Below are the code and all the weights of a small trained network. Each question names an input and a target symbol and asks about switching units off, where a switched-off unit gives its printed mean instead of its output.

import numpy as np


def w(rows, s, z=0):
    codes = np.array(rows[::2]) - 128.0
    scale = np.full(codes.shape[1], s)
    scale[-1] = z or s
    return codes * scale


def norm(h):
    return h / np.sqrt((h * h).mean(-1, keepdims=True) + 1e-5)


def f(y):
    return np.maximum(y, 0)


def softmax(a):
    e = np.exp(a - a.max(-1, keepdims=True))
    return e / e.sum(-1, keepdims=True)


def log_softmax(a):
    a = a - a.max(-1, keepdims=True)
    return a - np.log(np.exp(a).sum(-1, keepdims=True))


def net(x, mask):
    ids = ['ΓΔΦβζηλμω'.index(c) for c in x.split()]
    T = len(ids)
    res = E[ids] + P[:T]
    u = 0
    for l in range(2):
        r = norm(res)
        for j in range(2):
            rows = slice(2 * j, 2 * j + 2)
            q, k, v = (r @ M[l][rows].T for M in (Q, K, V))
            z = softmax(np.where(np.tri(T) > 0, q @ k.T / 2**0.5, -1e9)) @ v
            o = O[l][rows]
            res = res + np.where(mask[u + j], z, o[:, -1]) @ o[:, :-1]
        u += 2
        y = f(norm(res) @ A[l][:, :-1].T + A[l][:, -1])
        res = res + np.where(mask[u : u + 8], y, B[l][:, -1]) @ B[l][:, :-1]
        u += 8
    return log_softmax(norm(res)[-1] @ U[:, :-1].T + U[:, -1])


Q, K, V, O, A, B = {}, {}, {}, {}, {}, {}
E = w([
[112,26,106,212],'Γ',
[164,118,103,140],'Δ',
[69,53,196,147],'Φ',
[253,101,177,96],'β',
[84,127,180,95],'ζ',
[151,110,141,41],'η',
[132,142,208,116],'λ',
[141,134,169,174],'μ',
[66,216,110,100],'ω',
],0.025)
P = w([
[174,48,254,241],'0',
[186,37,205,206],'1',
[169,30,186,197],'2',
[134,28,174,180],'3',
[112,29,164,169],'4',
[92,31,155,153],'5',
[81,34,146,140],'6',
[71,35,139,128],'7',
[61,32,136,119],'8',
[54,34,128,115],'9',
],0.0066)
Q[0] = w([
[76,184,202,5],'0.h0',
[86,122,41,244],'0.h0',
[192,196,150,123],'0.h1',
[111,96,104,122],'0.h1',
],0.015)
K[0] = w([
[99,192,63,53],'0.h0',
[128,42,249,127],'0.h0',
[152,73,152,130],'0.h1',
[117,113,102,152],'0.h1',
],0.012)
V[0] = w([
[87,216,86,161],'0.h0',
[77,148,125,120],'0.h0',
[163,1,183,93],'0.h1',
[156,79,149,188],'0.h1',
],0.0088)
O[0] = w([
[243,155,85,176,203],'0.h0',
[180,145,151,126,241],'0.h0',
[254,128,108,162,252],'0.h1',
[185,133,173,196,115],'0.h1',
],0.0084,0.0032)
A[0] = w([
[224,172,90,227,11],'0.n0',
[207,106,108,102,111],'0.n1',
[48,151,125,250,3],'0.n2',
[19,126,126,135,121],'0.n3',
[201,146,195,91,151],'0.n4',
[82,165,214,162,157],'0.n5',
[126,120,149,85,11],'0.n6',
[116,158,191,64,85],'0.n7',
],0.012,0.0039)
B[0] = w([
[133,145,126,36,184],'0.n0',
[84,110,221,149,178],'0.n1',
[255,120,124,101,142],'0.n2',
[239,112,231,189,200],'0.n3',
[109,72,165,238,254],'0.n4',
[151,153,2,103,253],'0.n5',
[89,173,122,140,152],'0.n6',
[86,203,115,190,227],'0.n7',
],0.0086,0.007)
Q[1] = w([
[170,24,103,5],'1.h0',
[188,173,80,214],'1.h0',
[103,21,172,193],'1.h1',
[243,59,58,77],'1.h1',
],0.014)
K[1] = w([
[219,2,127,128],'1.h0',
[198,185,73,80],'1.h0',
[153,48,195,85],'1.h1',
[192,72,86,175],'1.h1',
],0.015)
V[1] = w([
[109,90,177,64],'1.h0',
[102,193,118,109],'1.h0',
[116,61,118,4],'1.h1',
[118,173,105,75],'1.h1',
],0.011)
O[1] = w([
[70,201,11,170,83],'1.h0',
[130,2,174,236,125],'1.h0',
[177,84,225,207,2],'1.h1',
[168,241,226,112,41],'1.h1',
],0.0063,0.0059)
A[1] = w([
[139,157,210,50,2],'1.n0',
[64,102,74,109,98],'1.n1',
[130,144,140,5,119],'1.n2',
[85,119,119,31,207],'1.n3',
[114,162,175,161,45],'1.n4',
[149,114,186,131,151],'1.n5',
[139,93,117,124,199],'1.n6',
[125,164,37,175,134],'1.n7',
],0.015,0.0086)
B[1] = w([
[117,102,149,246,153],'1.n0',
[154,148,88,76,209],'1.n1',
[80,78,110,54,165],'1.n2',
[91,195,85,153,216],'1.n3',
[146,117,89,59,159],'1.n4',
[87,161,81,141,227],'1.n5',
[118,177,146,73,255],'1.n6',
[118,126,143,199,200],'1.n7',
],0.014,0.0062)
U = w([
[29,126,201,91,77],'Γ',
[95,117,109,220,135],'Δ',
[123,136,5,144,83],'Φ',
[193,138,91,138,170],'β',
[85,58,104,98,163],'ζ',
[139,143,152,32,140],'η',
[136,110,180,119,254],'λ',
[150,63,52,146,155],'μ',
[130,232,203,138,51],'ω',
],0.021,0.0074)

Each question gives the input, a string of symbols that net reads in full, and the target symbol t.
The units are the heads (2 rows each of Q, K, V and O) and the neurons (one row each of A and B). Each row of codes is followed by its name. A weight is (code - 128) times the scale printed after its matrix; where a second scale follows, it is the last column's (O, A, B and U).
mask holds one flag per unit, layer by layer, with each layer's heads first. A switched-off unit (its flag False) gives its mean, the last column of its rows in O or B, instead of its output. The means were averaged over made-up inputs and are rounded, as every weight is.
A unit's drop is (log p(t) with every unit on - log p(t) with that unit switched off) / (log p(t) with every unit on - log p(t) with every unit switched off).
The circuit of an input: a set's keep is (log p(t) with only the set's units on - log p(t) with every unit switched off) / (log p(t) with every unit on - log p(t) with every unit switched off). Starting from the 12 units with the biggest drops (on a tie, the unit counted first), units are removed one at a time, each time the one whose removal leaves the highest keep (on an exact tie, the one counted first), for as long as the keep stays at least 0.8.
units of the circuit, in order: the units of the circuit, biggest drop first
most important unit: the unit with the biggest drop
k most important neurons: the k neurons with the biggest drops, biggest first
k most important neurons of layer l: the k neurons of layer l with the biggest drops, biggest first
which heads matter: for each layer, one digit per head in row order, 1 if its drop is at least 0.15 and else 0, layers parted by /
drop when u is switched off: that unit's drop, to one decimal
input η ω ζ ω μ Φ β, target λ: units of the circuit, in order : (0.n1)
input β η ζ ω, target ω: units of the circuit, in order : (0.n5; 1.h0; 0.h0)
input ζ ω ω ζ, target ω: units of the circuit, in order : (0.h1; 0.h0; 0.n3; 0.n7)
input Δ ω ζ λ, target λ: which heads matter : 10 / 10
input β λ Δ ζ β ω, target ω: which heads matter : 00 / 11
input Γ Γ Φ β, target λ: units of the circuit, in order : (0.n1; 0.h0)
input Φ Φ ζ ζ Δ Δ ζ ω μ, target μ: units of the circuit, in order : (0.n5; 0.n2; 0.h0; 1.h0)
input ζ Φ ζ, target ζ: 3 most important neurons of layer 1 : (1.n3; 1.n5; 1.n6)
input ζ μ μ Δ λ, target Δ: 3 most important neurons of layer 0 : (0.n4; 0.n7; 0.n0)
input ω ζ ω μ, target β: 3 most important neurons of layer 0 : (0.n2; 0.n5; 0.n4)
input Γ ζ ζ ω ζ ζ ω ζ ζ ζ, target Φ: 3 most important neurons : (0.n7; 1.n4; 0.n4)
input ζ ζ λ ζ λ, target Φ: 2 most important neurons : (0.n3; 0.n5)
input μ λ ζ ζ Φ Φ ζ, target ζ: units of the circuit, in order : (0.h1; 0.h0; 1.h1; 0.n5)
input μ ζ ω Φ ζ ζ ζ, target Δ: which heads matter : 10 / 00
input λ ζ μ, target β: 2 most important neurons : (0.n7; 0.n0)
input ω Δ λ, target λ: most important unit : 0.h0
input ω ζ ω ζ, target ω: units of the circuit, in order : (0.h1; 0.n3; 0.h0)
input η ζ ζ ζ Δ ω η λ μ, target μ: 3 most important neurons : (0.n0; 0.n5; 0.n2)
input ζ Γ η, target Γ: which heads matter : 10 / 00
input ζ ζ η μ ζ λ, target Δ: 3 most important neurons of layer 0 : (0.n7; 0.n5; 0.n4)
input Γ η Φ η Δ, target η: which heads matter : 01 / 10
input μ ζ Γ ζ ζ ζ ζ ζ, target Φ: which heads matter : 00 / 01
input ω η η η λ β λ Γ Γ, target ζ: most important unit : 0.n3
input λ ω Φ, target Γ: which heads matter : 11 / 01
input μ ζ Φ, target ζ: 2 most important neurons : (1.n6; 0.n4)
input ζ ζ Δ ζ ζ ζ μ ζ β η, target Γ: which heads matter : 01 / 01
input ζ Φ Φ, target ζ: most important unit : 1.h1
input Δ μ ω Γ, target ζ: 2 most important neurons of layer 0 : (0.n3; 0.n5)
input Φ ζ η η Δ, target η: drop when 1.n6 is switched off : 0.4
